Below is a small trained network, with its code and all its weights. Each question gives an input and a class and asks what happens when units are switched off, that is, made to give their printed mean instead of their output.

import numpy as np


def w(rows, s, z=0):
    codes = np.array(rows[::2]) - 128.0
    scale = np.full(codes.shape[1], s)
    scale[-1] = z or s
    return codes * scale


def norm(h):
    return h / np.sqrt((h * h).mean(-1, keepdims=True) + 1e-5)


def f(y):
    return y / 2 * (1 + np.tanh(0.7978845608 * (y + 0.044715 * y**3)))


def log_softmax(a):
    a = a - a.max(-1, keepdims=True)
    return a - np.log(np.exp(a).sum(-1, keepdims=True))


def net(x, mask):
    res = np.array(x, float).reshape(1, 4) / 4 @ E
    u = 0
    for l in range(3):
        y = f(norm(res) @ A[l][:, :-1].T + A[l][:, -1])
        res = res + np.where(mask[u : u + 7], y, B[l][:, -1]) @ B[l][:, :-1]
        u += 7
    return log_softmax(norm(res)[-1] @ U[:, :-1].T + U[:, -1])


A, B = {}, {}
E = w([
[182,168,100],'x0',
[251,63,61],'x1',
[107,233,95],'x2',
[3,98,63],'x3',
],0.0075)
A[0] = w([
[124,141,22,3],'0.n1',
[113,29,31,101],'0.n2',
[37,207,70,89],'0.n3',
[53,178,53,80],'0.n4',
[204,245,66,227],'0.n5',
[128,171,184,4],'0.n6',
[175,167,254,52],'0.n7',
],0.008,0.0011)
B[0] = w([
[81,162,135,150],'0.n1',
[54,39,133,195],'0.n2',
[105,255,107,222],'0.n3',
[197,247,145,193],'0.n4',
[175,46,48,253],'0.n5',
[234,110,152,145],'0.n6',
[186,181,189,208],'0.n7',
],0.0058,0.0038)
A[1] = w([
[94,204,71,88],'1.n1',
[51,32,147,116],'1.n2',
[107,63,2,255],'1.n3',
[125,115,144,81],'1.n4',
[138,66,176,151],'1.n5',
[178,193,183,197],'1.n6',
[8,147,149,197],'1.n7',
],0.013,0.0052)
B[1] = w([
[38,199,128,181],'1.n1',
[182,14,110,185],'1.n2',
[206,171,92,255],'1.n3',
[132,117,133,115],'1.n4',
[2,108,111,166],'1.n5',
[71,57,210,234],'1.n6',
[171,50,48,247],'1.n7',
],0.0077,0.0072)
A[2] = w([
[173,126,118,252],'2.n1',
[193,132,126,116],'2.n2',
[151,98,113,64],'2.n3',
[127,42,248,158],'2.n4',
[90,61,190,120],'2.n5',
[120,142,109,30],'2.n6',
[67,68,134,69],'2.n7',
],0.014,0.0029)
B[2] = w([
[224,181,240,187],'2.n1',
[99,231,105,167],'2.n2',
[164,116,67,144],'2.n3',
[30,158,165,254],'2.n4',
[94,55,193,192],'2.n5',
[125,143,2,118],'2.n6',
[152,83,119,159],'2.n7',
],0.0062,0.0074)
U = w([
[252,114,115,134],'0',
[133,27,110,162],'1',
[121,144,135,6],'2',
[41,194,48,146],'3',
[117,118,241,160],'4',
[139,120,107,217],'5',
[156,171,99,35],'6',
],0.018,0.011)

Each question gives the input, the list of numbers given to net, and the class t.
The units are the neurons (one row each of A and B). Each row of codes is followed by its name. A weight is (code - 128) times the scale printed after its matrix; where a second scale follows, it is the last column's (A, B and U).
mask holds one flag per neuron, layer by layer. A switched-off neuron (its flag False) gives its mean, the last column of its row in B, instead of its output. The means were averaged over made-up inputs and are rounded, as every weight is.
A unit's drop is (log p(t) with every unit on - log p(t) with that unit switched off) / (log p(t) with every unit on - log p(t) with every unit switched off).
The circuit of an input: a set's keep is (log p(t) with only the set's units on - log p(t) with every unit switched off) / (log p(t) with every unit on - log p(t) with every unit switched off). Starting from the 12 units with the biggest drops (on a tie, the unit counted first), units are removed one at a time, each time the one whose removal leaves the highest keep (on an exact tie, the one counted first), for as long as the keep stays at least 0.8.
units of the circuit, in order: the units of the circuit, biggest drop first
top k neurons: the k neurons with the biggest drops, biggest first
k most important neurons of layer l: the k neurons of layer l with the biggest drops, biggest first
drop when u is switched off: that unit's drop, to one decimal
input [-5,7,0,-8], class 4: units of the circuit, in order => (1.n7 1.n3 2.n4 1.n6)
input [4,1,1,-6], class 4: units of the circuit, in order => (1.n6)
input [3,2,-4,-2], class 4: top 3 neurons => (1.n7 0.n5 1.n5)
input [0,8,-8,-7], class 4: units of the circuit, in order => (1.n7 0.n5 2.n4 1.n3)
input [6,-2,2,-6], class 4: 3 most important neurons of layer 1 => (1.n6 1.n3 1.n7)
input [8,5,0,6], class 0: 2 most important neurons of layer 1 => (1.n3 1.n5)
input [2,-2,-2,2], class 3: 3 most important neurons of layer 0 => (0.n3 0.n4 0.n7)
input [2,-6,-6,-1], class 1: 2 most important neurons of layer 1 => (1.n5 1.n7)
input [1,3,1,-8], class 4: units of the circuit, in order => (1.n6 1.n3)
input [-4,5,-5,-7], class 4: 2 most important neurons of layer 1 => (1.n7 1.n2)
input [4,5,-2,4], class 0: 3 most important neurons of layer 1 => (1.n3 1.n6 1.n7)
input [3,8,2,7], class 0: 2 most important neurons of layer 2 => (2.n1 2.n4)
input [-4,4,3,-6], class 4: top 3 neurons => (1.n7 1.n3 1.n6)
input [6,3,-4,7], class 0: units of the circuit, in order => (1.n3)
input [0,2,-4,-4], class 4: drop when 1.n7 is switched off => 0.1
input [3,4,-5,-8], class 4: drop when 1.n2 is switched off => 0.1
input [-6,-7,-3,3], class 1: drop when 1.n7 is switched off => 0.4
